After every row comes one of two labels: whether the row has a hidden trait. Each part has its own trait and labels.
[ -1   4 -35  -5  13 -39  -5   9   4  12  -7  12  12  11  10 -12  13   4
   1   3 -12  24  13  -7   8   7 -17   6  -4  14   6 -24 -16   2   2 -10
  12] -> M
[  2   6 -21   0   0 -21  -7   4   4   5  -2   3   6   3   2  -6   0   5
  -2   8  -4  12   9 -10   4   4 -22   7   1   5   5 -11  -3   3   1  -3
   6] -> M
[ -5  11 -18  -3  15 -21   4   6   5   3   1  -6   6  -5   6   2   0   5
   4   1  -1   0   5  -5  -1  -5  -7   2  -5   3   3   1   4   8  -3  -8
  -6] -> M
[ -24   39  -16    3  -36  -76  -43   36   33    6    2  -18   11  -21
  -37   21   -3    8  -10   34    1   20   18  -30   -3    1 -113   53
   25    3   14   17   45   30   61    8  -22] -> V
[ -3   8 -26  -3  15 -24   2  10   2   7  -2   0   9  -2  10  -3   5   7
   4   5  -4   8   7  -7   3  -2  -6   3  -8   6   5 -10  -1   5   2 -10
  -1] -> M
[ 15   9  -7   3 -16   3  -7  -4  -1 -14   1  -6  -2   6  -8  -5 -29   7
  -5   6   7 -12  -3   8  -6   9  15   3  16  -1  -3  14   9   4 -16  10
  -7] -> V
[-13  32  -3   4 -35 -40 -31  20  25  -5   5 -22   3 -15 -31  19 -18   6
  -9  25   8   1   9 -16  -8   1 -72  41  26  -3   7  30  43  23  37  12
 -22] -> V
[ -2  13 -30   1  26  -6  14  13  -3   3   3 -15   6 -19  21   4  -5  13
   9  12   4  -7   1  -7   0 -14   9  -5 -21   0   7  -1  13  12  -2 -14
 -13] -> M
[  9  12 -17   0  -8 -21 -12 -11  13  -6   4  -8   2   8 -11  -1 -21   7
  -6   4   7  -2   7  -3  -4   8 -18  21  16  -1   2   8  10   6 -13   5
   2] -> V
[ 10  21 -17   0  -6  -6  -5   7   1 -16   1 -13   1  -2  -6   0 -29  11
  -1   8   6 -16  -3   6  -9   5  19   2  15   0  -3  23  18   9  -8   8
 -19] -> V
[ -3  26 -12   8 -32 -30 -24   7  20  -3  10 -25   2 -17 -20  16 -29  13
  -9  29  14  -3  10 -20  -6  -1 -64  44  19  -9  10  19  42  23  24   9
 -14] -> V
[ 13   9 -35  -4  24  -1  14   1  -9  -7  -2  -3   6   5  18 -12 -13  11
   7  -2  -1  -9  -1   9  -2   2  46 -17  -7   6  -2  -1  -8   1 -26  -7
  -5] -> V
[  0  18 -39  -1  19 -21   6  17   0   2  -1  -9  10 -11  15  -2  -4  12
   7  11  -1   0   5  -7   0  -6   5  -2 -12   6   5  -3   7  12   2 -10
 -12] -> M
[ 10  19 -19   2 -13 -18 -13  -6  14 -12   6 -15   1   3 -14   2 -33  10
  -7  11  11 -10   5  -2  -8   7 -13  23  22  -3   2  20  22  11 -11   9
  -7] -> V
[  8  24 -20  10 -51 -37 -40   4  20  -3   4 -14   3  -2 -26   3 -33  13
 -16  37   9   8  13 -20  -1  15 -70  48  33  -2   9   9  31  19  20  16
  -2] -> V
[ 21   5 -30  -1   6   4   7  -5  -9 -10  -2  -1   2  11  11 -14 -24  12
   1   0   2  -9  -1  10  -2   9  41 -10   3   5  -3   0  -7   0 -29   0
   0] -> V
[ 18  29 -28  11 -75 -44 -54   8  18  -8  -1  -8   4   9 -39  -6 -43  17
 -23  43   5  12  12 -12  -2  29 -68  50  51   3   6  12  30  19  22  25
  -3] -> V
[-12  32 -13   7 -35 -46 -30  19  25   1   7 -24   5 -20 -25  19 -20  11
  -9  35   9   4  12 -24  -5  -1 -87  47  19  -5  12  19  47  27  41   9
 -18] -> V
[ 10   8 -38  -4  27  -4  14   6  -9  -2  -4  -1   8   1  22 -11  -8  12
   8   0  -4  -5   1   6   1   0  39 -15 -12   8   0  -6  -8   3 -22 -10
  -4] -> V
[ 21  -5  -2   3 -15  18  -1 -19  -5 -11   1   1  -5  15  -3 -11 -22   3
  -7   1   5  -9  -4  10  -1  13  25   1  15  -2  -5   3  -5  -8 -25   9
   9] -> V
[ -1  11 -37  -2  26 -20  11  13  -2   7  -2  -5  10 -10  20  -3   2  12
   8   7  -4   5   6  -8   4  -7   3  -3 -19   6   6 -13  -1   8  -2 -14
  -6] -> M
[ 13   7 -11  -2  16  16  14  -8  -5 -14   3 -10  -2   2   9  -2 -20   7
   5  -7   7 -21  -6  12  -7  -2  45 -13  -1  -2  -5  14   2   0 -27   0
  -9] -> V
[  0  20 -40  -2  18 -26   5  18   0   2  -1 -11  11 -11  13  -1  -6  15
   6  12  -1   0   6  -6   0  -5   1  -1 -10   6   7  -2   9  14   3 -10
 -13] -> M
[  3  15 -31   2   7 -11   3   8  -3   1   0 -11   7 -13  14  -1 -10  14
   4  16   1  -3   2  -7   1  -5   4   1 -10   2   5  -3  11  13   3  -6
 -10] -> M
[ 13   7 -37  -4  23  -6  11   3  -9  -4  -4   2   7   7  19 -15 -10  12
   6  -1  -4  -2   1   8   1   4  42 -16  -9   9  -1  -7 -12   1 -25  -8
  -1] -> V
[  7  19  -6   4 -45 -33 -35  -5  22 -11   4 -10  -1  10 -36   4 -32   5
 -16  16   9   2   9  -5  -7  18 -52  40  42  -2   2  21  25  11  13  19
  -1] -> V
[ -23   39  -17    4  -38  -70  -42   34   32    6    3  -21   10  -22
  -33   21   -6    9   -9   37    2   17   17  -31   -4    1 -112   53
   24    1   15   17   44   31   57    7  -23] -> V
[-13  39 -20  10 -37 -46 -31  28  23   1   8 -31   7 -31 -22  21 -21  17
  -8  44  11   2  12 -28  -5  -6 -81  49  16  -6  14  21  54  34  49   7
 -27] -> V
[  1 -17   4   4   4   9   6 -16  -2  13   2   5  -1   0  13  -3   9  -2
  -1   2   0   9   3  -7   9  -3 -12   5 -14  -4   4 -23 -10  -6  -6  -7
  21] -> M
[  9   7   3   8 -28  12 -11  -1  -1 -12   3 -10  -5  -2 -12   2 -26   6
  -7  15   9 -11  -4   1  -5   6  -6  11  17  -6  -1  16  17   6   2  14
  -7] -> V
[ -3  16 -39  -5  24 -30   5  18   3   4  -3  -4  12  -5  12  -3   2  11
   7   6  -5   6   7  -5   1  -3   1  -2  -9  10   5  -5   2  11   1 -11
  -9] -> M
[ 20  12 -43  -3  10  -9   5   0  -9 -11  -4  -1   6  12  11 -16 -24  15
   2   3  -1  -7   0  10  -2  11  44 -11   3   9  -2   0  -6   2 -29  -1
  -3] -> V
[ 15  39 -35  14 -48 -14 -29  17   9 -16   7 -32   2 -20 -14   7 -56  27
 -11  48  17 -16   2 -13  -8   7 -33  35  27  -7   8  28  51  30  15  16
 -27] -> V
[  1   7  -7   2  -6  -8  -6   2   6  -1   2  -7   2  -5  -4   2  -9   5
  -2   9   4  -2   3  -5  -1   0 -13  10   4  -2   3   3  11   5   3   2
  -3] -> M
